Below is a small trained network, with its code and all its weights. Each question gives an input and a target symbol and asks what happens when units are switched off, that is, made to give their printed mean instead of their output.

import numpy as np


def w(rows, s, z=0):
    codes = np.array(rows[::2]) - 128.0
    scale = np.full(codes.shape[1], s)
    scale[-1] = z or s
    return codes * scale


def norm(h):
    return h / np.sqrt((h * h).mean(-1, keepdims=True) + 1e-5)


def f(y):
    return np.maximum(y, 0)


def softmax(a):
    e = np.exp(a - a.max(-1, keepdims=True))
    return e / e.sum(-1, keepdims=True)


def log_softmax(a):
    a = a - a.max(-1, keepdims=True)
    return a - np.log(np.exp(a).sum(-1, keepdims=True))


def net(x, mask):
    ids = ['ΓΔΞΣΦαζηλμπτω'.index(c) for c in x.split()]
    T = len(ids)
    res = E[ids] + P[:T]
    u = 0
    for l in range(2):
        q, k, v = (norm(res) @ M[l].T for M in (Q, K, V))
        z = softmax(np.where(np.tri(T) > 0, q @ k.T / 4**0.5, -1e9)) @ v
        res = res + np.where(mask[u], z, O[l][:, -1]) @ O[l][:, :-1]
        u += 1
        y = f(norm(res) @ A[l][:, :-1].T + A[l][:, -1])
        res = res + np.where(mask[u : u + 12], y, B[l][:, -1]) @ B[l][:, :-1]
        u += 12
    return log_softmax(norm(res)[-1] @ U[:, :-1].T + U[:, -1])


Q, K, V, O, A, B = {}, {}, {}, {}, {}, {}
E = w([
[35,61,173,92],'Γ',
[10,50,168,105],'Δ',
[161,192,141,134],'Ξ',
[98,86,90,99],'Σ',
[35,56,189,85],'Φ',
[163,118,160,116],'α',
[74,106,92,117],'ζ',
[4,62,140,131],'η',
[42,64,206,83],'λ',
[105,240,150,42],'μ',
[69,104,85,125],'π',
[131,115,175,42],'τ',
[59,177,99,78],'ω',
],0.015)
P = w([
[122,124,165,112],'0',
[220,61,4,66],'1',
[98,117,138,109],'2',
[193,107,92,121],'3',
[96,128,129,115],'4',
[179,124,109,130],'5',
[95,144,120,125],'6',
[180,111,126,171],'7',
[89,154,122,132],'8',
[166,125,108,136],'9',
],0.015)
Q[0] = w([
[73,121,117,67],'L0H1',
[255,105,107,165],'L0H1',
[5,155,108,142],'L0H1',
[51,137,81,173],'L0H1',
],0.0088)
K[0] = w([
[54,63,46,167],'L0H1',
[225,70,185,81],'L0H1',
[86,215,73,194],'L0H1',
[109,117,40,254],'L0H1',
],0.0094)
V[0] = w([
[150,63,159,95],'L0H1',
[101,110,75,189],'L0H1',
[100,2,160,182],'L0H1',
[135,199,67,97],'L0H1',
],0.0093)
O[0] = w([
[171,254,126,148,201],'L0H1',
[191,114,147,122,129],'L0H1',
[155,117,147,126,255],'L0H1',
[167,92,157,101,78],'L0H1',
],0.0077,0.0045)
A[0] = w([
[78,131,77,194,148],'L0N1',
[188,96,192,112,78],'L0N2',
[103,2,192,175,204],'L0N3',
[55,161,165,181,119],'L0N4',
[80,105,185,155,107],'L0N5',
[91,125,62,235,216],'L0N6',
[181,98,80,90,253],'L0N7',
[116,226,81,35,116],'L0N8',
[60,99,71,175,135],'L0N9',
[119,19,220,145,223],'L0N10',
[111,156,150,101,172],'L0N11',
[117,251,159,197,70],'L0N12',
],0.0071,0.0022)
B[0] = w([
[133,105,156,70,157],'L0N1',
[74,169,122,2,138],'L0N2',
[196,131,84,170,254],'L0N3',
[106,120,111,126,181],'L0N4',
[198,150,90,144,192],'L0N5',
[172,93,161,80,160],'L0N6',
[167,153,140,170,179],'L0N7',
[127,103,135,136,191],'L0N8',
[129,152,190,160,192],'L0N9',
[168,125,111,143,247],'L0N10',
[134,62,92,134,170],'L0N11',
[120,42,122,129,152],'L0N12',
],0.0076,0.0064)
Q[1] = w([
[154,254,94,212],'L1H1',
[198,172,37,182],'L1H1',
[145,94,99,12],'L1H1',
[149,123,173,204],'L1H1',
],0.0071)
K[1] = w([
[123,118,126,180],'L1H1',
[77,122,86,175],'L1H1',
[127,87,77,89],'L1H1',
[255,35,162,149],'L1H1',
],0.0099)
V[1] = w([
[218,58,175,42],'L1H1',
[111,168,186,56],'L1H1',
[57,232,2,58],'L1H1',
[183,112,117,47],'L1H1',
],0.0068)
O[1] = w([
[165,68,126,178,255],'L1H1',
[166,139,253,99,74],'L1H1',
[147,65,153,76,36],'L1H1',
[109,150,217,129,191],'L1H1',
],0.0059,0.0038)
A[1] = w([
[92,136,70,61,57],'L1N1',
[139,57,199,20,255],'L1N2',
[121,135,134,200,119],'L1N3',
[237,126,88,115,185],'L1N4',
[139,183,176,1,238],'L1N5',
[122,159,24,24,141],'L1N6',
[104,114,213,213,244],'L1N7',
[107,233,66,93,224],'L1N8',
[177,175,127,102,24],'L1N9',
[187,119,156,188,204],'L1N10',
[62,142,119,184,92],'L1N11',
[237,214,190,192,120],'L1N12',
],0.0086,0.0024)
B[1] = w([
[189,90,146,232,146],'L1N1',
[102,154,111,156,243],'L1N2',
[170,173,161,170,185],'L1N3',
[154,110,194,107,254],'L1N4',
[130,113,105,211,192],'L1N5',
[200,102,108,109,176],'L1N6',
[159,206,117,113,226],'L1N7',
[115,51,254,59,158],'L1N8',
[161,95,14,159,141],'L1N9',
[77,123,115,146,229],'L1N10',
[135,140,98,27,166],'L1N11',
[198,38,66,100,195],'L1N12',
],0.0078,0.0058)
U = w([
[193,75,91,94,253],'Γ',
[198,98,52,245,42],'Δ',
[100,133,81,110,85],'Ξ',
[99,197,10,171,97],'Σ',
[135,190,93,118,130],'Φ',
[126,144,153,81,118],'α',
[26,38,129,145,119],'ζ',
[90,163,89,35,206],'η',
[131,175,99,110,106],'λ',
[135,202,220,197,139],'μ',
[94,139,166,129,140],'π',
[103,144,85,134,84],'τ',
[140,202,107,137,114],'ω',
],0.011,0.0052)

Each question gives the input, a string of symbols that net reads in full, and the target symbol t.
The units are the heads (4 rows each of Q, K, V and O) and the neurons (one row each of A and B). Each row of codes is followed by its name. A weight is (code - 128) times the scale printed after its matrix; where a second scale follows, it is the last column's (O, A, B and U).
mask holds one flag per unit, layer by layer, with each layer's heads first. A switched-off unit (its flag False) gives its mean, the last column of its rows in O or B, instead of its output. The means were averaged over made-up inputs and are rounded, as every weight is.
A unit's drop is (log p(t) with every unit on - log p(t) with that unit switched off) / (log p(t) with every unit on - log p(t) with every unit switched off).
The circuit of an input: a set's keep is (log p(t) with only the set's units on - log p(t) with every unit switched off) / (log p(t) with every unit on - log p(t) with every unit switched off). Starting from the 12 units with the biggest drops (on a tie, the unit counted first), units are removed one at a time, each time the one whose removal leaves the highest keep (on an exact tie, the one counted first), for as long as the keep stays at least 0.8.
units of the circuit, in order: the units of the circuit, biggest drop first
unit that matters most: the unit with the biggest drop
top k neurons: the k neurons with the biggest drops, biggest first
k most important neurons of layer l: the k neurons of layer l with the biggest drops, biggest first
input τ λ λ, target μ: units of the circuit, in order -> (L1H1; L1N7)
input η η η Σ α, target Σ: most important neuron of layer 1 -> (L1N4)
input λ Γ τ Σ α τ η π, target Γ: units of the circuit, in order -> (L0N6; L0N1)
input τ π Γ, target μ: units of the circuit, in order -> (L1H1; L1N7)
input Ξ τ Δ, target μ: top 2 neurons -> (L1N7; L0N3)
input π λ η, target Δ: units of the circuit, in order -> (L0H1; L0N3; L1N7)
input Δ τ Δ Σ Δ Δ η, target Σ: 2 most important neurons of layer 1 -> (L1N4; L1N7)
input η π ζ τ η, target μ: units of the circuit, in order -> (L0N9; L1N12; L1N7)
input η τ τ μ ζ Γ τ Φ η, target μ: units of the circuit, in order -> (L1H1; L1N7; L0N6)
input τ α α, target μ: top 4 neurons -> (L1N7; L0N3; L0N12; L1N11)
input Φ Φ η Δ Δ, target Σ: top 3 neurons -> (L1N4; L0N3; L0N5)
input μ Δ τ ω λ Δ Δ τ π, target μ: 2 most important neurons of layer 1 -> (L1N12; L1N7)
input η Δ Ξ, target Σ: 2 most important neurons of layer 1 -> (L1N4; L1N12)
input η Δ Δ η Ξ ω, target Γ: unit that matters most -> L1N6
input Δ ζ Ξ η Ξ Γ ω Δ Ξ ω, target Δ: top 2 neurons -> (L0N3; L1N1)
input α Γ λ τ η Δ τ Δ μ, target μ: top 2 neurons -> (L1N5; L0N3)
input μ Δ Γ η τ, target μ: top 3 neurons -> (L1N5; L0N3; L1N2)
input π Δ η α Δ λ Δ ζ, target Γ: top 2 neurons -> (L0N6; L1N12)
input Γ Δ τ Γ ω Ξ Ξ, target ζ: top 2 neurons -> (L0N9; L0N12)
input Δ Γ Δ Δ Δ η τ π ζ, target μ: unit that matters most -> L0N9
input π ω Σ Δ η π λ, target Δ: 2 most important neurons of layer 0 -> (L0N3; L0N10)
input Δ η Σ, target Σ: top 3 neurons -> (L1N4; L0N3; L0N5)
input ω Δ ζ α η α Γ, target Σ: top 2 neurons -> (L1N4; L1N7)
input Δ τ Ξ Δ Δ η τ ω, target Γ: 3 most important neurons of layer 0 -> (L0N12; L0N11; L0N8)
